What each symbol does to the nodes:
te: z473->z25, z988->z376, z243->z161, z770->z868, z35->z117, z254->z81, z195->z976, z376->z376, z409->z597, z660->z479, z319->z182, z138->z147, z674->z904, z117->z461, z597->z732, z904->z204, z683->z541, z886->z81, z429->z836, z161->z856, z461->z466, z182->z439, z976->z35, z73->z319, z460->z905, z737->z37, z589->z501, z574->z597, z439->z489, z856->z138, z868->z920, z100->z737, z920->z102, z844->z70, z204->z904, z588->z674, z466->z147, z621->z588, z818->z980, z139->z68, z81->z501, z905->z243, z102->z321, z916->z544, z147->z479, z207->z321, z372->z660, z980->z429, z25->z460, z363->z856, z517->z916, z919->z163, z544->z928, z836->z737, z202->z507, z583->z363, z311->z409, z70->z770, z479->z479, z928->z466, z840->z844, z321->z163, z37->z649, z541->z207, z979->z868, z68->z583, z118->z70, z732->z583, z39->z649, z501->z473, z163->z840, z507->z376, z489->z919, z649->z886
su: z473->z243, z988->z35, z243->z147, z770->z461, z35->z544, z254->z621, z195->z517, z376->z429, z409->z118, z660->z904, z319->z597, z138->z479, z674->z589, z117->z928, z597->z919, z904->z583, z683->z980, z886->z25, z429->z976, z161->z479, z461->z195, z182->z732, z976->z916, z73->z574, z460->z147, z737->z372, z589->z460, z574->z489, z439->z202, z856->z737, z868->z429, z100->z886, z920->z409, z844->z920, z204->z372, z588->z732, z466->z649, z621->z204, z818->z461, z139->z319, z81->z439, z905->z138, z102->z507, z916->z100, z147->z372, z207->z836, z372->z674, z980->z39, z25->z886, z363->z182, z517->z243, z919->z70, z544->z737, z836->z376, z202->z840, z583->z460, z311->z683, z70->z102, z479->z363, z928->z37, z840->z429, z321->z311, z37->z649, z541->z429, z979->z439, z68->z905, z118->z818, z732->z163, z39->z976, z501->z25, z163->z770, z507->z868, z489->z844, z649->z473

The rows follow the links: the fewer symbols apart two nodes are, the more alike their rows tend to be.

Each row is also shifted at random along 7 hidden directions that mean nothing.

Each row, then its node:
[-508  225  401  296 -686   78  231 -253 -113  -94 -461 -101   41   59  -73  166  103   60   75 -343 -169 -400 -394  150  371  -94 -107  -69 -302  133 -350    9 -328  104  206  474  507  147]; node z147
[ 644 -534  -68    9  452   15   76  334  -10   -7  205  142  160 -339  170 -180 -247  -77  398  193  145  286  649 -170  -54   30  -27  -22  345   34  214   14  284 -185  -89 -428  -52 -223]; node z507
[ 224  -29   55  234 -561 -172  237  638 -117  -82  265  -42 -144 -294 -198 -312 -294 -104  -53  -71 -186  372   66  423 -125  363   -7  -77  127  136  202 -160 -365  118 -131  -76 -139 -114]; node z979
[ 292  -66 -278   28   59   -8  135   99  290  384 -266  -97  195    6  267   58  258  197  -78   43  101  -86  293  132  -28 -451 -122 -304 -330  120 -237 -112    9  302 -201  153  198  -35]; node z139
[-744 -241 -226  -62   12 -101 -199  -84   32  164 -170   24 -211  -14 -125   65 -249  399  -16  -65  202 -461  291  242   47 -155 -143  165  104 -261  -65  -77  -93  111 -259  128  -47 -113]; node z460
[-582 -438  100 -215  251 -170 -155  114  -72 -207 -383   19  -34 -166  130   -9 -231  362  635  192   13 -415  738 -289  376 -322 -321    9   41 -105   96 -117   80  -74 -165  -29  172 -321]; node z204
[ 893  367  261  413 -743  372 -133  141 -207 -256  -19   24   65  266 -184 -308 -409  281 -118  229  200   42 -493  338 -396  -73  254  218  277  258 -229 -217 -379  -53 -300  -51 -290   10]; node z501
[  75 -204  125  547 -297  194  150 -177 -192  223  147  365  151 -170  -75  119 -118 -220 -175 -187  280  -94  189  256 -212   26  220  218  224   62 -360   31   67   -6  -25 -146  -15  246]; node z195
[ 744  106   38 -257  552 -201 -336 -390   97 -133  655  -76 -341  123 -251 -153  207 -334 -267 -171    8  468 -661  -52 -261  519  143  160   59 -305  356    1  306 -298  392  -97 -226  108]; node z541
[-647  261  663  226 -391  -77  -87 -275 -246 -291  254  206  -59  142  -94   95  406 -637 -123  -71 -326  219 -413 -140 -159  154  209  102 -318  254  128 -161  291 -127  518  101  -97  360]; node z988
[-483  -38  248 -351  223 -329 -159 -193  -26   83 -143  102  -16  151  175    4  566   78 -140  -79  231 -153  137  152   62 -282  -52 -285 -746 -333   69 -532    5  -61  217  118 -140  203]; node z161
[ -59 -100  237 -305  208 -539 -169  -73   85    1  402  187 -474 -234 -130  125  180 -381 -150 -262 -224  189  262  152  281  488   37  -15  -16 -102  297 -134  184   77  145   77  142  124]; node z429
[-277  -59   91  -40   85   16  229  203  -64 -284  108  -75   75 -208   22 -158  -24 -357  246  -49 -342  333 -217 -296  108  305  -78 -116   -1  -17  295  235    4 -240  405 -221   16  -88]; node z321
[ -29   26 -224  636 -360  347  368 -150  379  320 -522 -280  326   14  -24  413  -35  247  201 -138 -127 -452 -196  -70  236 -420 -336   23   93  393 -559  487   23  411 -136  369  812  -88]; node z68
[-834  119 -223  -40  263  307  111  225  -12 -259  -24 -307  367   49  184    8  -10 -280  281  494 -561  235 -216 -901 -142  -43 -122   45  178  358  292  528  335 -179  338 -241 -145 -174]; node z202
[ 211  169   93  506 -377  276 -178 -310  -55  137  123  283    1  156 -168  144 -129  -71 -260   80  253  -99  -74  197 -381 -152  316  408  324  280 -365   -2  209  112 -236   41 -107  215]; node z37
[-992 -331   60  192  -98 -519  -56  501   99  158  233  100  -36 -205   61  -91  355 -269   85  233 -283  290  712   13 -333 -255 -168 -207 -395  238  445 -367  427  301   38   15 -234   -4]; node z409
[  36 -527   44   86  -12 -235   57  -46  138   77 -284   21 -209 -292 -184  129 -359  420  495 -376  172 -542  512  214  523  -96 -371   36  133 -204 -160   53  -37  120 -204  255  620 -208]; node z660
[ 458   82  356  144   79 -162 -212 -194  129 -121  152   35  -45   96  -30  126  316 -352  203  139 -232  243  -32 -364  -24 -141   -8   43 -109  356  140  -20  553   15  207  165  244   98]; node z207
[-254   21  -48 -184  359  236  -14 -309 -108   12   50  277  169   -8  247  339    0 -295  -30  160  -13  -90  361 -478  175  -93  278  187  256  172 -136  270  365 -109  -30 -211   20  184]; node z39
[ 498  -92  -65  -47 -104  113  -14  -58 -196  122  235  395 -161 -116 -177  -72 -462  209 -285 -154  554  -94  299  573  -63  285  306  276  451 -375 -241 -110 -302 -112 -380 -266 -276   73]; node z100

From each start, follow one symbol. Which node do you reach?
Answers are names.
[-413  276 -177 -243 -125   62  422  282   79   64 -469 -264  297   63  422  141  323  -39  -32   94 -354   10  -48 -184  272 -298 -183 -478 -468  253  -96   32 -297  204   63  166  195   32]
te	z182
[ 267 -400   45   35   57 -572   15  131  183  394  469  428 -381 -431  -41  176   84 -314 -167 -262   81  143  895  455   86  155  105  -54   66   -5   21 -262  261  344 -255   53  188  163]
su	z461
[  23  133  148  261 -334  285  201 -291 -116  107 -116  254  175   44   18  257   63 -124 -169 -177  134 -219  -77  108  104  -17  224  113  -44  115 -430  129 -130   33   10   86  170  335]
te	z916
[-170 -534   62  139  -15  -42 -137  275  -29 -200 -404   45  122 -149  119  -94 -455  475  689  397   89 -365  813 -208   98 -579 -271    6  248  162   -6 -180  211   26 -340  -73  200 -442]
su	z732
[ 170  215  -61 -367 -187   -1  468 -190   50  145 -437 -181 -111 -121   65  229  -19  261 -109 -538  -42 -422 -250  300  863  251 -156 -371 -221 -225 -469  132 -750  159  -38  347  755   78]
su	z138
[ 238   94  242 -331  136  781  405 -203 -573 -441 -443  179  577  -27  383  -45 -278  -12  182  -14  276 -200 -347 -366  502  175  227  -62  110 -309 -318  308 -580 -668  274 -459   44   40]
te	z37
[  68  160  457  101 -362  237  198  119 -260 -265 -479  -73  491  149  245 -242  370  130  145   90  156   23 -488   77  -60 -416  -19 -410 -780  -57 -140 -438 -444 -249  354   13  -50   94]
te	z856
[-451 -146   72 -196  227 -130 -243  -85  -31 -284 -275  -93 -115   85  -54  -47  -59  291  374   73  -35 -311   92 -249  202 -168 -301   40 -101 -169  167  -22  103 -146   69   91   47 -249]
su	z583
[-680  322   48 -100 -512  -70 -106    3  -62    3  -20   98 -312   79 -170  141 -218   92 -323 -111  -94 -282  -22  307  156  198  142  148  152   50  -93 -108 -337  224 -328  206 -101  136]
te	z25
[-375  464  507  242 -781   31  -99 -255 -300 -172   -8   36  -72  374 -219 -245  390  -79 -461 -229  207   77 -900  596 -362   45  211  -32 -629 -223 -165 -529 -371 -127  399  224 -330  352]
su	z147
[-217  313  -22    9 -495   73  -87   49 -100  -83  102   -6 -305   92 -280  -49 -411  167 -366  -94  -17 -115 -354  376  -36  363  163  214  329  -24  -62  -44 -451  105 -288  103 -209    7]
su	z886
[-461  -35  495  436 -591 -176    5 -171   63   45 -345   -3   35   64  -51  100  318   75  184 -152  -27 -308    9  228  107 -480 -207 -148 -522  162 -222 -339   53  181  124  400  363  108]
su	z363
[-405  151   73 -500   51 -270 -458    4 -120 -244   -7  -12 -359  216  -95 -167  -77  282 -131  140  107 -139  -54  118  -63   23  -32   41  -74 -315  221 -369 -182  -50 -139   41 -408  -98]
su	z460
[ 371   58    1 -120  251  -41 -356 -212  184 -152 -351 -147  -63  244   33   88  -75  364  382  262  -26 -362   62 -399  217 -405 -195   79  115  167  -13   35  235   38 -188  226  295 -168]
te	z904
[-200  201  -53  139 -407 -224  312  345  240   45   43 -209 -115 -113  -63  211  129 -293   16 -101 -660  217  -95  -70  243  220 -160 -209   19  498   39  207  -68  427  -13  303  460   17]
te	z70
[ 333   52   -5  160   28  -97 -284 -203  200   96  -85 -236  -65  247 -155 -204  146  346  -19  -75  204 -138 -417  226 -237 -220 -183   -9 -227 -214  -30 -207    8   38   35  224   40 -120]
su	z460
[ 214  -80 -119  131 -478    9  440  702  -61   59  -79  -23  175 -303  114 -233 -148   52   13   50 -107  253  201  335  -51   75  -67 -350  -66  185   -3 -104 -457  169 -218 -106  -73 -128]
te	z919
